Here is a tiny trained network, its code and every weight. The questions are about switching its units off for an input and a class, where a switched-off unit gives its printed mean instead of its output.

import numpy as np


def w(rows, s, z=0):
    codes = np.array(rows[::2]) - 128.0
    scale = np.full(codes.shape[1], s)
    scale[-1] = z or s
    return codes * scale


def f(y):
    return y / 2 * (1 + np.tanh(0.7978845608 * (y + 0.044715 * y**3)))


def log_softmax(a):
    a = a - a.max(-1, keepdims=True)
    return a - np.log(np.exp(a).sum(-1, keepdims=True))


def net(x, mask):
    res = np.array(x, float).reshape(1, 6) / 4 @ E
    y = f(res @ A[0][:, :-1].T + A[0][:, -1])
    res = res + np.where(mask, y, B[0][:, -1]) @ B[0][:, :-1]
    return log_softmax(res[-1] @ U[:, :-1].T + U[:, -1])


A, B = {}, {}
E = w([
[133,224,66,164,82,162,145,44,145,199,190],'x0',
[107,165,176,254,109,70,55,147,105,128,101],'x1',
[30,254,165,12,129,128,138,199,105,220,56],'x2',
[74,101,208,117,102,36,198,104,147,162,191],'x3',
[149,92,53,128,166,50,101,111,211,203,83],'x4',
[203,108,152,115,169,116,128,85,26,192,126],'x5',
],0.0079)
A[0] = w([
[74,148,98,148,67,155,145,174,227,68,160,86],'neuron 1',
[141,147,173,142,135,189,158,142,60,70,185,111],'neuron 2',
[95,104,167,153,82,44,199,83,142,141,222,63],'neuron 3',
[158,61,71,140,183,53,122,89,222,186,113,109],'neuron 4',
[62,117,114,155,78,167,137,151,233,75,148,96],'neuron 5',
[144,179,90,134,110,159,154,64,151,160,171,86],'neuron 6',
[149,60,155,66,154,141,171,135,136,82,76,124],'neuron 7',
[168,75,85,56,124,170,178,99,158,120,156,90],'neuron 8',
[147,151,159,253,108,79,26,111,133,125,108,95],'neuron 9',
[182,107,154,137,178,133,146,72,21,188,160,104],'neuron 10',
[133,137,161,131,60,188,161,134,85,67,168,88],'neuron 11',
[138,114,98,70,180,192,179,119,172,134,160,73],'neuron 12',
[186,151,59,158,151,235,44,128,120,76,75,56],'neuron 13',
[195,80,103,199,109,154,122,22,169,76,198,2],'neuron 14',
[116,106,202,120,144,62,187,122,151,125,159,81],'neuron 15',
[143,192,90,170,52,182,140,53,157,205,226,36],'neuron 16',
[144,26,136,167,185,125,110,133,131,63,176,78],'neuron 17',
[99,112,189,133,74,179,149,103,71,79,171,93],'neuron 18',
[150,96,81,64,138,167,178,96,151,121,170,102],'neuron 19',
],0.0073,0.0027)
B[0] = w([
[96,67,119,161,233,120,185,25,60,175,36,194],'neuron 1',
[134,137,68,103,85,97,41,75,196,108,83,202],'neuron 2',
[202,191,65,80,200,81,225,161,124,56,237,222],'neuron 3',
[159,153,62,83,20,74,41,57,205,110,73,242],'neuron 4',
[118,72,111,143,209,137,165,45,60,149,73,190],'neuron 5',
[128,76,177,173,138,170,66,183,163,110,144,187],'neuron 6',
[104,107,171,202,105,126,81,190,128,112,127,185],'neuron 7',
[80,123,161,194,58,95,148,134,39,111,199,188],'neuron 8',
[63,140,172,231,28,101,169,137,35,116,179,247],'neuron 9',
[91,43,86,149,227,148,182,20,45,144,48,217],'neuron 10',
[141,142,88,98,77,85,57,65,187,126,83,191],'neuron 11',
[86,166,153,182,32,109,178,137,57,128,167,179],'neuron 12',
[247,199,58,110,205,73,249,175,138,58,232,230],'neuron 13',
[57,227,203,22,160,200,121,144,126,252,118,254],'neuron 14',
[194,161,95,97,196,94,175,189,191,54,182,190],'neuron 15',
[165,16,174,151,173,206,33,254,212,99,107,230],'neuron 16',
[75,170,195,60,149,228,124,177,191,213,97,229],'neuron 17',
[155,141,60,100,52,75,44,85,198,114,99,200],'neuron 18',
[66,117,167,185,28,104,164,137,94,119,171,184],'neuron 19',
],0.0066,0.0082)
U = w([
[76,229,194,44,145,173,130,149,138,212,105,169],'0',
[205,167,81,114,178,102,189,154,136,71,188,92],'1',
[147,123,76,104,43,89,54,47,175,117,89,68],'2',
[86,119,180,205,39,112,151,127,63,121,167,53],'3',
[120,27,118,145,210,140,160,24,81,142,77,127],'4',
[150,7,190,145,149,157,67,226,164,96,120,251],'5',
],0.013,0.0025)

Each question gives the input, the list of numbers given to net, and the class t.
The units are the neurons (one row each of A and B). Each row of codes is followed by its name. A weight is (code - 128) times the scale printed after its matrix; where a second scale follows, it is the last column's (A, B and U).
mask holds one flag per neuron, in row order. A switched-off neuron (its flag False) gives its mean, the last column of its row in B, instead of its output. The means were averaged over made-up inputs and are rounded, as every weight is.
A unit's drop is (log p(t) with every unit on - log p(t) with that unit switched off) / (log p(t) with every unit on - log p(t) with every unit switched off).
The circuit of an input: a set's keep is (log p(t) with only the set's units on - log p(t) with every unit switched off) / (log p(t) with every unit on - log p(t) with every unit switched off). Starting from the 12 units with the biggest drops (on a tie, the unit counted first), units are removed one at a time, each time the one whose removal leaves the highest keep (on an exact tie, the one counted first), for as long as the keep stays at least 0.8.
units of the circuit, in order: the units of the circuit, biggest drop first
most important unit: the unit with the biggest drop
top k neurons: the k neurons with the biggest drops, biggest first
input [-7,0,1,6,-1,-7], class 4: most important unit => neuron 1
input [-3,8,-6,-7,6,1], class 3: top 3 neurons => [neuron 9; neuron 3; neuron 15]
input [6,-4,7,-5,5,8], class 4: top 3 neurons => [neuron 10; neuron 14; neuron 17]
input [0,-7,2,4,4,-7], class 3: units of the circuit, in order => [neuron 12; neuron 8]
input [-6,5,7,4,8,-3], class 2: units of the circuit, in order => [neuron 14; neuron 4]
input [-6,6,2,5,7,-8], class 4: units of the circuit, in order => [neuron 1; neuron 5]
input [1,4,4,6,6,-7], class 4: units of the circuit, in order => [neuron 1; neuron 5]
input [-7,4,7,8,-7,1], class 1: units of the circuit, in order => [neuron 15; neuron 14]
input [-5,-7,-7,-6,1,7], class 0: units of the circuit, in order => [neuron 17; neuron 14]
input [-1,4,4,-7,-2,-8], class 4: top 3 neurons => [neuron 1; neuron 5; neuron 3]
input [-7,-3,4,-2,2,-5], class 5: top 4 neurons => [neuron 14; neuron 7; neuron 10; neuron 17]
input [7,-6,2,6,-6,-2], class 5: top 3 neurons => [neuron 16; neuron 6; neuron 13]
input [8,6,-1,7,0,-2], class 5: top 3 neurons => [neuron 16; neuron 13; neuron 6]
input [-2,0,-1,-4,-5,0], class 2: units of the circuit, in order => [neuron 2; neuron 11]
input [-5,4,-6,2,-6,8], class 4: units of the circuit, in order => [neuron 10]
input [-1,5,-5,4,5,3], class 0: units of the circuit, in order => [neuron 14; neuron 17]
input [6,6,5,-1,-2,-5], class 3: top 2 neurons => [neuron 14; neuron 17]
input [7,-3,6,-1,7,-7], class 2: top 3 neurons => [neuron 14; neuron 4; neuron 10]
input [4,-6,-6,6,-5,6], class 0: top 2 neurons => [neuron 14; neuron 13]
input [-5,2,-2,-6,4,-4], class 1: top 2 neurons => [neuron 13; neuron 16]
